Below are the code and all the weights of a small trained network. Each question names an input and a target symbol and asks about switching units off, where a switched-off unit gives its printed mean instead of its output.

import numpy as np


def w(rows, s, z=0):
    codes = np.array(rows[::2]) - 128.0
    scale = np.full(codes.shape[1], s)
    scale[-1] = z or s
    return codes * scale


def f(y):
    return np.maximum(y, 0)


def softmax(a):
    e = np.exp(a - a.max(-1, keepdims=True))
    return e / e.sum(-1, keepdims=True)


def log_softmax(a):
    a = a - a.max(-1, keepdims=True)
    return a - np.log(np.exp(a).sum(-1, keepdims=True))


def net(x, mask):
    ids = ['ΘΞΩβζημστ'.index(c) for c in x.split()]
    T = len(ids)
    res = E[ids] + P[:T]
    r = res
    for j in range(3):
        rows = slice(3 * j, 3 * j + 3)
        q, k, v = (r @ M[0][rows].T for M in (Q, K, V))
        z = softmax(np.where(np.tri(T) > 0, q @ k.T / 3**0.5, -1e9)) @ v
        o = O[0][rows]
        res = res + np.where(mask[j], z, o[:, -1]) @ o[:, :-1]
    y = f(res @ A[0][:, :-1].T + A[0][:, -1])
    res = res + np.where(mask[3:19], y, B[0][:, -1]) @ B[0][:, :-1]
    return log_softmax(res[-1] @ U[:, :-1].T + U[:, -1])


Q, K, V, O, A, B = {}, {}, {}, {}, {}, {}
E = w([
[136,58,106,196],'Θ',
[99,2,190,68],'Ξ',
[141,177,114,212],'Ω',
[126,169,108,186],'β',
[205,56,161,36],'ζ',
[33,73,65,61],'η',
[113,73,11,124],'μ',
[116,224,181,157],'σ',
[79,173,203,89],'τ',
],0.013)
P = w([
[75,164,199,81],'0',
[98,34,107,225],'1',
[119,166,96,77],'2',
[59,59,76,217],'3',
[126,159,109,69],'4',
[86,33,183,166],'5',
[108,182,75,92],'6',
[56,69,248,141],'7',
[122,172,97,85],'8',
],0.011)
Q[0] = w([
[183,66,102,91],'H1',
[88,78,128,115],'H1',
[169,127,115,178],'H1',
[204,118,78,52],'H2',
[102,94,101,111],'H2',
[49,104,204,173],'H2',
[33,124,175,211],'H3',
[9,176,108,145],'H3',
[15,127,194,130],'H3',
],0.011)
K[0] = w([
[200,123,188,56],'H1',
[116,163,85,106],'H1',
[123,142,196,159],'H1',
[64,219,243,135],'H2',
[190,75,123,174],'H2',
[162,122,5,154],'H2',
[111,223,156,55],'H3',
[94,202,90,130],'H3',
[81,227,95,101],'H3',
],0.012)
V[0] = w([
[164,209,183,178],'H1',
[152,105,99,59],'H1',
[180,118,126,68],'H1',
[181,144,94,102],'H2',
[221,85,54,133],'H2',
[110,198,177,141],'H2',
[87,52,164,149],'H3',
[177,129,147,51],'H3',
[89,255,165,55],'H3',
],0.0075)
O[0] = w([
[188,54,73,74,81],'H1',
[85,124,136,45,114],'H1',
[163,189,6,203,92],'H1',
[178,112,215,103,71],'H2',
[220,26,178,62,80],'H2',
[79,179,116,130,111],'H2',
[152,142,2,227,147],'H3',
[220,80,137,11,139],'H3',
[217,42,198,74,254],'H3',
],0.0046,0.0064)
A[0] = w([
[58,161,102,30,154],'N1',
[68,245,139,85,155],'N2',
[103,99,97,58,70],'N3',
[149,170,195,165,231],'N4',
[154,169,40,116,2],'N5',
[152,174,125,191,219],'N6',
[138,93,75,148,131],'N7',
[12,131,115,99,175],'N8',
[99,54,108,190,166],'N9',
[125,88,71,77,110],'N10',
[156,209,118,61,100],'N11',
[101,185,151,82,165],'N12',
[122,105,218,43,147],'N13',
[196,156,100,118,233],'N14',
[52,174,67,39,50],'N15',
[170,36,174,83,45],'N16',
],0.011,0.0074)
B[0] = w([
[86,102,21,70,197],'N1',
[219,163,179,88,209],'N2',
[204,207,196,238,142],'N3',
[165,51,136,142,205],'N4',
[11,155,67,92,140],'N5',
[92,112,214,161,174],'N6',
[40,144,158,118,158],'N7',
[214,79,121,231,217],'N8',
[33,136,141,74,204],'N9',
[145,166,135,231,147],'N10',
[57,212,167,62,156],'N11',
[200,167,174,75,188],'N12',
[82,104,31,133,251],'N13',
[134,205,147,254,156],'N14',
[224,134,43,99,166],'N15',
[135,203,128,174,193],'N16',
],0.0083,0.012)
U = w([
[105,104,107,219,202],'Θ',
[106,38,56,108,254],'Ξ',
[164,172,147,190,76],'Ω',
[167,166,130,170,112],'β',
[120,210,89,134,120],'ζ',
[191,113,77,169,12],'η',
[108,149,46,146,37],'μ',
[114,199,188,86,100],'σ',
[89,134,85,11,191],'τ',
],0.012,0.0061)

Each question gives the input, a string of symbols that net reads in full, and the target symbol t.
The units are the heads (3 rows each of Q, K, V and O) and the neurons (one row each of A and B). Each row of codes is followed by its name. A weight is (code - 128) times the scale printed after its matrix; where a second scale follows, it is the last column's (O, A, B and U).
mask holds one flag per unit, heads first, then neurons. A switched-off unit (its flag False) gives its mean, the last column of its rows in O or B, instead of its output. The means were averaged over made-up inputs and are rounded, as every weight is.
A unit's drop is (log p(t) with every unit on - log p(t) with that unit switched off) / (log p(t) with every unit on - log p(t) with every unit switched off).
The circuit of an input: a set's keep is (log p(t) with only the set's units on - log p(t) with every unit switched off) / (log p(t) with every unit on - log p(t) with every unit switched off). Starting from the 12 units with the biggest drops (on a tie, the unit counted first), units are removed one at a time, each time the one whose removal leaves the highest keep (on an exact tie, the one counted first), for as long as the keep stays at least 0.8.
units of the circuit, in order: the units of the circuit, biggest drop first
unit that matters most: the unit with the biggest drop
top k neurons: the k neurons with the biggest drops, biggest first
heads that matter: for each layer, one digit per head in row order, 1 if its drop is at least 0.15 and else 0, layers parted by /
drop when u is switched off: that unit's drop, to one decimal
input Ω β Ω σ τ β, target Ξ: unit that matters most => N8
input Θ Ω Θ Θ σ σ, target Ξ: units of the circuit, in order => (N13, H3, H2)
input τ τ ζ ζ β τ ζ τ Ω, target Ω: units of the circuit, in order => (N13, N1)
input ζ τ Ω η, target Θ: units of the circuit, in order => (N8, N10)
input Θ Θ τ σ β τ ζ η η, target η: units of the circuit, in order => (N8, N15, N3)
input τ μ Θ τ ζ μ ζ, target ζ: top 2 neurons => (N2, N5)
input σ τ ζ τ τ Ξ, target Θ: top 4 neurons => (N16, N3, N1, N10)
input Θ β ζ, target ζ: heads that matter => 100
input Ω τ Ξ σ β η τ τ, target Ξ: units of the circuit, in order => (N13, H3)
input η τ τ τ σ, target σ: units of the circuit, in order => (N11, N2, N13)
input Θ ζ τ σ τ τ τ η, target Θ: heads that matter => 010
input Ω Θ Θ Θ η Ξ, target Θ: top 2 neurons => (N16, N1)
input ζ ζ μ, target μ: heads that matter => 001
input Θ β σ ζ, target Θ: unit that matters most => N1
input τ Ω τ σ σ τ β σ, target Ξ: top 2 neurons => (N13, N4)
input η σ Ω σ η σ μ τ σ, target σ: top 2 neurons => (N11, N8)
input σ σ Ω τ τ ζ, target Θ: drop when N16 is switched off => -0.1
input Ξ Ω σ Θ η η μ, target μ: drop when N6 is switched off => -0.1
input μ Ω τ β τ τ Θ Ω, target Ξ: drop when N11 is switched off => 0.0
